Below is a small trained network, with its code and all its weights. Each question gives an input and a class and asks what happens when units are switched off, that is, made to give their printed mean instead of their output.

import numpy as np


def w(rows, s, z=0):
    codes = np.array(rows[::2]) - 128.0
    scale = np.full(codes.shape[1], s)
    scale[-1] = z or s
    return codes * scale


def f(y):
    return np.maximum(y, 0)


def log_softmax(a):
    a = a - a.max(-1, keepdims=True)
    return a - np.log(np.exp(a).sum(-1, keepdims=True))


def net(x, mask):
    res = np.array(x, float).reshape(1, 6) / 4 @ E
    y = f(res @ A[0][:, :-1].T + A[0][:, -1])
    res = res + np.where(mask, y, B[0][:, -1]) @ B[0][:, :-1]
    return log_softmax(res[-1] @ U[:, :-1].T + U[:, -1])


A, B = {}, {}
E = w([
[156,28,117,98,204,75,74,171,139],'x0',
[155,100,206,208,175,181,107,127,236],'x1',
[127,132,140,111,154,132,127,105,118],'x2',
[134,142,154,102,184,124,140,123,121],'x3',
[248,128,200,131,42,91,103,112,70],'x4',
[139,121,133,129,129,130,149,169,132],'x5',
],0.014)
A[0] = w([
[146,55,100,95,152,77,55,141,154,157],'N1',
[67,118,140,153,152,157,114,122,178,138],'N2',
[125,181,127,163,108,167,176,88,117,226],'N3',
[120,156,137,172,156,179,169,123,121,189],'N4',
[180,128,212,145,106,128,98,113,175,63],'N5',
[127,230,140,158,94,165,217,101,137,253],'N6',
[109,175,130,150,138,169,180,116,202,138],'N7',
[187,152,135,124,82,9,143,84,90,138],'N8',
[228,118,180,185,132,133,94,122,137,111],'N9',
[48,121,32,98,156,108,155,127,111,186],'N10',
[128,133,153,83,80,95,114,159,47,156],'N11',
[147,37,102,114,168,53,83,98,136,168],'N12',
[65,100,130,164,166,215,76,140,185,150],'N13',
[56,144,25,71,149,102,182,155,104,213],'N14',
[149,117,97,108,141,124,91,158,64,139],'N15',
],0.012,0.0077)
B[0] = w([
[164,77,118,108,216,54,145,176,139,208],'N1',
[131,150,164,132,164,145,127,172,173,192],'N2',
[102,163,121,93,108,224,142,128,108,214],'N3',
[135,164,125,167,142,166,138,98,167,186],'N4',
[187,99,71,198,45,138,203,67,119,189],'N5',
[109,245,148,82,51,209,163,93,116,252],'N6',
[102,154,122,134,134,205,116,150,139,200],'N7',
[108,131,157,73,106,120,115,185,71,218],'N8',
[197,94,80,137,107,146,110,86,107,206],'N9',
[185,74,127,179,90,122,161,80,125,229],'N10',
[67,158,110,55,93,67,93,160,83,207],'N11',
[158,108,129,163,169,92,131,142,120,211],'N12',
[130,144,186,111,174,125,139,199,199,220],'N13',
[168,100,71,144,104,126,217,69,99,245],'N14',
[107,110,121,128,152,59,89,125,77,175],'N15',
],0.011,0.021)
U = w([
[162,173,69,162,78,151,172,49,127,249],'0',
[174,46,98,224,137,88,147,107,103,182],'1',
[79,168,196,18,92,134,114,181,87,85],'2',
[108,171,91,131,166,36,3,200,60,55],'3',
[54,177,179,179,145,194,126,181,170,145],'4',
[138,124,182,123,175,88,117,214,220,33],'5',
],0.011,0.002)

Each question gives the input, the list of numbers given to net, and the class t.
The units are the neurons (one row each of A and B). Each row of codes is followed by its name. A weight is (code - 128) times the scale printed after its matrix; where a second scale follows, it is the last column's (A, B and U).
mask holds one flag per neuron, in row order. A switched-off neuron (its flag False) gives its mean, the last column of its row in B, instead of its output. The means were averaged over made-up inputs and are rounded, as every weight is.
A unit's drop is (log p(t) with every unit on - log p(t) with that unit switched off) / (log p(t) with every unit on - log p(t) with every unit switched off).
The circuit of an input: a set's keep is (log p(t) with only the set's units on - log p(t) with every unit switched off) / (log p(t) with every unit on - log p(t) with every unit switched off). Starting from the 12 units with the biggest drops (on a tie, the unit counted first), units are removed one at a time, each time the one whose removal leaves the highest keep (on an exact tie, the one counted first), for as long as the keep stays at least 0.8.
units of the circuit, in order: the units of the circuit, biggest drop first
unit that matters most: the unit with the biggest drop
k most important neurons: the k neurons with the biggest drops, biggest first
drop of u: that unit's drop, to one decimal
input [8,1,-6,-8,-6,-4], class 5: units of the circuit, in order -> (N13)
input [4,1,-6,5,2,0], class 1: 2 most important neurons -> (N11, N13)
input [1,-7,-7,0,8,4], class 3: 2 most important neurons -> (N6, N15)
input [0,4,2,2,-4,-3], class 4: 2 most important neurons -> (N1, N7)
input [3,1,-2,0,-6,0], class 5: 2 most important neurons -> (N13, N5)
input [6,0,8,-4,2,2], class 3: 2 most important neurons -> (N14, N10)
input [-2,4,-2,2,0,-1], class 4: 2 most important neurons -> (N14, N10)
input [-8,0,-2,5,7,3], class 2: 2 most important neurons -> (N8, N14)
input [-3,8,7,-2,0,-3], class 4: 2 most important neurons -> (N13, N14)
input [3,1,5,-2,-1,-4], class 5: 2 most important neurons -> (N14, N5)
input [3,-2,-8,-6,1,3], class 3: drop of N5 -> 0.1
input [0,2,2,8,-4,0], class 4: drop of N1 -> 0.2
input [2,2,-8,-5,-7,-4], class 5: drop of N13 -> 0.5
input [4,-3,7,-8,1,-6], class 3: unit that matters most -> N5
